Each row has a name. Each piece below is followed by the name of the row it came from, unless a question asks for something else. Each question is about the rows just above it. Places in a row count from 1.

M: | -362 | -150 | -363 | -718 |
F: | -363 | -152 | -872 |  -79 |
R: | -631 | -363 | -150 |  860 |
Which entry of M is missing from | -718 | -363 | -150 |? | | -362 |
| -363 | -718 | begins in row and place | M, 3
Row and place where | -363 | -150 | starts: | R, 2
Row and place where | -631 | -363 | starts: | R, 1

X: | -781 |  -17 |    7 |  415 |  118 |  148 |  600 | -706 | -363 | -688 | -516 |  -22 | -175 |
T: |  397 |   -6 | -289 | -188 |   -9 | -313 | -543 | -683 |  216 |   -6 |    9 |  276 |  332 |
S: | -408 |   47 | -113 | -633 |  207 |  401 |  365 |  272 |  143 | -256 |  141 |  292 |  725 |
P: |  362 | -382 | -193 | -435 |  372 | -289 | -188 |  -10 | -313 | -543 | -683 |  216 | -292 |
W: |  499 |  661 |  569 | -664 |  500 | -425 | -309 |  780 |  398 |   -6 |    9 |  454 |  -87 |
| -435 |  372 | -289 | -188 |  -10 | -313 | -543 | -683 |  216 | begins in row and place | P, 4
Where does | 398 |  -6 | start? Give its row and place. | W, 9

J: | -578 | -620 | -351 |  230 |  144 | -483 | -494 | -550 |  215 |   52 | -140 |  -64 | -386 | -141 | -443 | -495 | -194 |
G: | -578 |  216 | -351 |  230 |   53 | -483 | -494 | -550 |  215 |   52 | -140 |  -64 | -386 | -542 | -443 | -445 | -704 |
Y: | -578 | -620 | -351 |  230 |  144 | -483 |  180 | -550 |  215 |   52 | -140 |  -64 | -386 | -542 | -443 | -445 | -704 |
J without one entry, shuffled: | -483 | -578 | -351 |  144 | -141 | -620 |  -64 | -386 | -495 | -550 | -494 |  215 |   52 | -443 | -194 |  230 |. Gone: | | -140 |
Which entry of G is missing from | -578 | -483 | -550 | -704 | -445 |  215 | -443 |  216 | -386 | -494 |  -64 |   53 | -351 | -140 | -542 |  230 |? | | 52 |
G without one entry, shuffled: | -550 | -445 |  230 |  216 | -140 |   53 |  215 |  -64 | -578 | -704 | -386 | -351 | -494 | -443 | -483 | -542 |. Gone: | | 52 |
| -386 | -141 | -443 | begins in row and place | J, 13
|  216 | -351 |  230 |   53 | -483 | -494 | begins in row and place | G, 2
Which entry of G is missing from | -351 | -443 | -578 |  -64 | -542 | -386 | -445 |   52 | -550 |  216 | -494 |   53 | -483 |  230 | -704 | -140 |? | | 215 |
J without one entry, shuffled: | -443 |   52 | -550 |  215 |  144 |  -64 | -483 | -620 | -141 |  230 | -386 | -140 | -495 | -351 | -194 | -578 |. Gone: | | -494 |

Duk: | -538 |  132 | -290 |   67 | -288 |  589 |  413 |  385 | -274 |  187 |   95 |  105 | -525 |  453 |
Mati: |  433 | -451 |  128 |  384 | -220 | -275 |  -41 | -315 | -179 | -276 |  210 |  168 | -118 |  614 |
fodir: | -379 | -128 | -474 |  599 |  137 |  489 |  -35 |   97 | -346 |  214 |  120 |  -66 | -238 |   77 |
pofep: |  -83 | -410 |  598 |   63 |  241 | -126 |   94 |  134 | -176 |  185 |  583 | -114 |   11 |  557 |
rotak: |  -83 | -410 |  598 |   63 |  241 | -126 |   94 |  134 | -176 |  185 |  583 |  307 |  148 |   46 |
fer: | -538 |  132 | -290 |   67 | -288 |  589 |  413 |  385 | -274 |  118 |  191 |  248 | -330 |  477 |
Gute: | -521 | -404 | -328 |  502 | -268 |  507 |  788 |   55 | -359 |  309 |  571 | -282 | -427 |  298 |
pupu: |  277 |   19 |  -74 |  273 | -151 |  -85 |   69 |   31 |  -35 |  320 |  103 |  427 |  147 |  223 |
kuziv: |  456 | -490 | -121 |  130 |  174 | -353 |  -18 | -211 | -141 |  119 |   54 |  359 | -144 |  626 |
dapu: | -413 | -161 |  185 |  325 | -380 |  621 |  584 |   81 | -251 |  111 |  116 | -232 | -439 |  186 |
gebi: | -521 | -404 | -328 |  502 |  308 |  507 |  788 |   55 | -359 |  309 |  571 | -282 |  -57 |  512 |
gebi without one entry, shuffled: | -282 |   55 |  -57 |  512 |  571 | -359 | -404 |  788 |  507 | -328 |  502 | -521 |  308 |. Gone: | | 309 |
Which entry of dapu is missing from |   81 | -413 | -439 | -232 | -380 |  186 |  621 | -251 |  111 | -161 |  584 |  116 |  185 |? | | 325 |
| -410 |  598 |   63 |  241 | -126 |   94 |  134 | -176 |  185 |  583 | -114 |   11 | begins in row and place | pofep, 2
Shuffled Mati with one entry gone: |  168 | -179 |  614 | -220 |  433 |  384 |  -41 | -118 | -276 |  210 |  128 | -315 | -451 |, missing | | -275 |
Shuffled dapu with one entry gone: |  584 |  185 | -232 | -161 |   81 | -380 | -413 |  621 |  116 | -251 |  325 |  111 | -439 |, missing | | 186 |

Gom: |  211 |  289 |  -58 | -593 |  512 |
Sanu: | -488 | -659 |  290 |  -18 |  335 |
ragi: |  209 | -659 |  -18 | -812 |  290 |
Funis: | -682 | -683 |  262 |    4 |  263 |
kof: | -488 |  290 | -659 |  -18 | -812 |
| 290 | -18 | begins in row and place | Sanu, 3
Row and place where | -488 | -659 |  290 |  -18 | starts: | Sanu, 1
Funis without one entry, shuffled: |    4 |  262 |  263 | -682 |. Gone: | | -683 |
|  290 | -659 |  -18 | -812 | begins in row and place | kof, 2
| -683 |  262 |    4 |  263 | begins in row and place | Funis, 2

